Look-ups in named tables: a row name and a column name give one cell, copied from the table.

riv
         veg  kemo
tibovud  385   222
tabov    366   313
volob    658   136
mavu     759   188
fir      461   433
gog      762    88
zar      225   566
sibezir  587   417
mufed    271   603
dunal    332   332
dodor    549   341
pirob    192   592
tibi     335   298
tepu     603   426

kemo of dodor is 341
kemo of tabov is 313
veg of tabov is 366
veg of mufed is 271
veg of tepu is 603
veg of volob is 658
kemo of dunal is 332
veg of fir is 461
veg of dodor is 549
kemo of tibovud is 222
Row with the largest kemo: mufed

kuf.csv
,sug,girek,rogabuf,bobatib,galifar,muvat,kenuro
lakegup,58.72,70.37,70.48,63.60,63.99,51.16,53.51
badimir,59.88,73.50,71.30,43.24,60.20,54.04,38.43
gep,61.11,77.47,66.51,45.70,70.07,59.44,45.53
mipilog,48.94,44.90,47.58,60.17,36.01,59.10,81.17
tikun,45.99,52.41,39.81,52.46,37.26,65.73,69.27
kov,54.28,44.60,47.71,40.15,50.57,48.78,48.99
talu,15.04,91.12,82.86,28.45,54.46,73.25,43.99
vem,67.26,57.54,69.34,50.39,36.59,65.65,36.74
ponin,63.88,72.68,65.77,63.90,79.67,48.90,48.12
semuz,50.59,45.55,54.11,59.75,56.47,49.95,56.81
lofu,64.20,69.24,72.18,65.09,64.89,56.40,59.10
bipivi,81.57,37.19,65.02,40.78,29.35,36.68,40.42

talu, sug: 15.04
vem, bobatib: 50.39
vem, galifar: 36.59
mipilog, muvat: 59.10
badimir, muvat: 54.04
tikun, girek: 52.41
talu, bobatib: 28.45
lofu, sug: 64.20

mefatin
columns: ren, feziso, lepudag, mipozum
fubida: [30.4, 28.5, 34.3, 35.9]
bura: [37.2, 31.6, 33.9, 29.2]
pevavam: [65.3, 44.1, 44.3, 44.3]
lubol: [23.0, 32.7, 76.7, 28.9]
betobes: [22.8, 29.6, 7.6, 34.8]
rogib: [39.8, 41.5, 47.3, 28.8]
kol: [25.3, 31.4, 77.9, 39.0]
fer: [30.6, 31.7, 58.6, 22.8]
fesirid: [24.9, 25.0, 7.1, 31.9]
leku: [31.8, 43.4, 22.4, 44.6]
femo: [30.1, 29.4, 78.4, 38.1]

rogib, lepudag => 47.3
bura, mipozum => 29.2
fubida, ren => 30.4
lubol, feziso => 32.7
femo, lepudag => 78.4
fer, mipozum => 22.8
pevavam, mipozum => 44.3
fer, ren => 30.6
lubol, lepudag => 76.7
femo, ren => 30.1
pevavam, ren => 65.3
bura, lepudag => 33.9
leku, mipozum => 44.6
rogib, ren => 39.8
fesirid, ren => 24.9
fesirid, lepudag => 7.1
lubol, mipozum => 28.9

nik:
fields: gavo, deri, zas, tosomi, kupiz, taz
viz: [29, -3, -54, 78, -13, 2]
lekuva: [-26, 33, 95, -27, -7, -32]
podi: [75, -43, 93, -63, 79, -34]
zug: [32, -8, -31, -50, 52, 54]

podi, tosomi => -63
zug, kupiz => 52
zug, deri => -8
viz, gavo => 29
podi, taz => -34
podi, kupiz => 79
zug, zas => -31
lekuva, gavo => -26
lekuva, zas => 95
viz, tosomi => 78
viz, taz => 2
viz, deri => -3
zug, gavo => 32
Which row has the largest zas? lekuva

Table nif
	foforep	kedid	bokepa
daz	-100	-199	-564
sagop	-395	-494	-689
midaro	-8	307	947
fipas	-121	254	-253
zigaz	-150	-155	-320
mur	-291	-239	-373
mel	-192	-107	111
narir	58	-462	184
togezef	-225	-616	-294
luzago	-362	-396	-125
gov	-262	192	78
nilabuz	-172	-92	-147

What is the bokepa of togezef in nif? -294
What is the bokepa of mur in nif? -373
What is the kedid of midaro in nif? 307
What is the foforep of togezef in nif? -225
What is the bokepa of daz in nif? -564
What is the foforep of sagop in nif? -395
What is the bokepa of sagop in nif? -689
What is the bokepa of midaro in nif? 947
What is the foforep of narir in nif? 58
What is the bokepa of gov in nif? 78
What is the kedid of nilabuz in nif? -92
What is the kedid of luzago in nif? -396

noneret =
,rurisef,lok,livaliv,magedol,legeket,kis,mebul,vov
lizudo,-24,2,21,37,25,39,13,36
vosu,45,18,-17,-37,35,-41,2,13
popek,-3,-8,11,9,37,49,9,49
bon,8,17,-9,-64,2,-43,1,31
zimok,-67,-7,-26,-13,-14,-70,-14,-14
larif,-44,-10,-74,-16,2,0,-5,27
kifum,-2,-9,35,-63,1,-20,-45,-9
bem,34,-14,-16,-70,-17,-46,-3,16
sozino,15,11,26,14,44,-18,27,38
bukav,31,-5,7,-42,30,34,-58,-24
som,28,-14,-16,21,-14,75,-9,-11

sozino, kis: -18
bem, vov: 16
vosu, rurisef: 45
larif, magedol: -16
lizudo, kis: 39
larif, livaliv: -74
zimok, kis: -70
bukav, legeket: 30
lizudo, legeket: 25
popek, livaliv: 11
vosu, lok: 18
bem, legeket: -17
bon, mebul: 1
som, mebul: -9
lizudo, lok: 2
zimok, magedol: -13
vosu, vov: 13
bem, livaliv: -16
popek, magedol: 9
Which row has the largest mebul? sozino

dava =
|  | fil | midiper | lubomum | suvok | molu | bufakog | nes | tegokul | lodul | vigoso |
|---|---|---|---|---|---|---|---|---|---|---|
| mebog | -33 | 2554 | -5277 | -2780 | 4849 | -5092 | 670 | -6233 | -1363 | -2501 |
| gufot | -249 | 1588 | -4418 | -3551 | 3065 | -3953 | 707 | -8769 | -1545 | -3390 |
| nadoguv | -137 | 2137 | -5078 | -2888 | 4664 | -4855 | 860 | -6909 | -1141 | -2290 |
| ledobi | -249 | 1355 | -3568 | -6057 | 3513 | 182 | -616 | -5273 | -1246 | -1738 |
| rim | -470 | 1539 | -3381 | -5822 | 2764 | 192 | -846 | -5884 | -1654 | -2629 |
| redod | -1206 | 2789 | -3965 | -4171 | 4236 | -939 | -61 | -4860 | -1003 | -1004 |
| setezol | -2203 | 2829 | -3781 | -1276 | 3808 | -3202 | 1336 | -6189 | -1222 | -955 |
| pimalor | -408 | 2728 | -4222 | -6517 | 3365 | 95 | -909 | -6543 | -1209 | -2800 |
| zozir | -960 | 3602 | -4210 | -5747 | 3314 | 319 | -969 | -5717 | -1189 | -2776 |
| kupudub | 900 | 215 | -4689 | -5146 | 4023 | -3811 | 711 | -8355 | -1006 | -2298 |
| mib | -465 | 2241 | -4777 | -2088 | 5069 | -4567 | 937 | -5341 | -1021 | -1281 |
| tiz | -133 | 1731 | -3827 | -6380 | 2726 | -155 | -705 | -7182 | -1253 | -3079 |
| kufasi | -1950 | 1032 | -3089 | -1379 | 3441 | -3086 | 1508 | -6318 | -1360 | -216 |

bufakog of tiz = -155
molu of kupudub = 4023
tegokul of ledobi = -5273
nes of kupudub = 711
vigoso of pimalor = -2800
nes of pimalor = -909
fil of ledobi = -249
tegokul of kupudub = -8355
molu of rim = 2764
midiper of mib = 2241
suvok of kupudub = -5146
suvok of setezol = -1276
nes of ledobi = -616
suvok of zozir = -5747
lodul of pimalor = -1209
bufakog of kupudub = -3811
lodul of ledobi = -1246
nes of zozir = -969
nes of gufot = 707
nes of kufasi = 1508

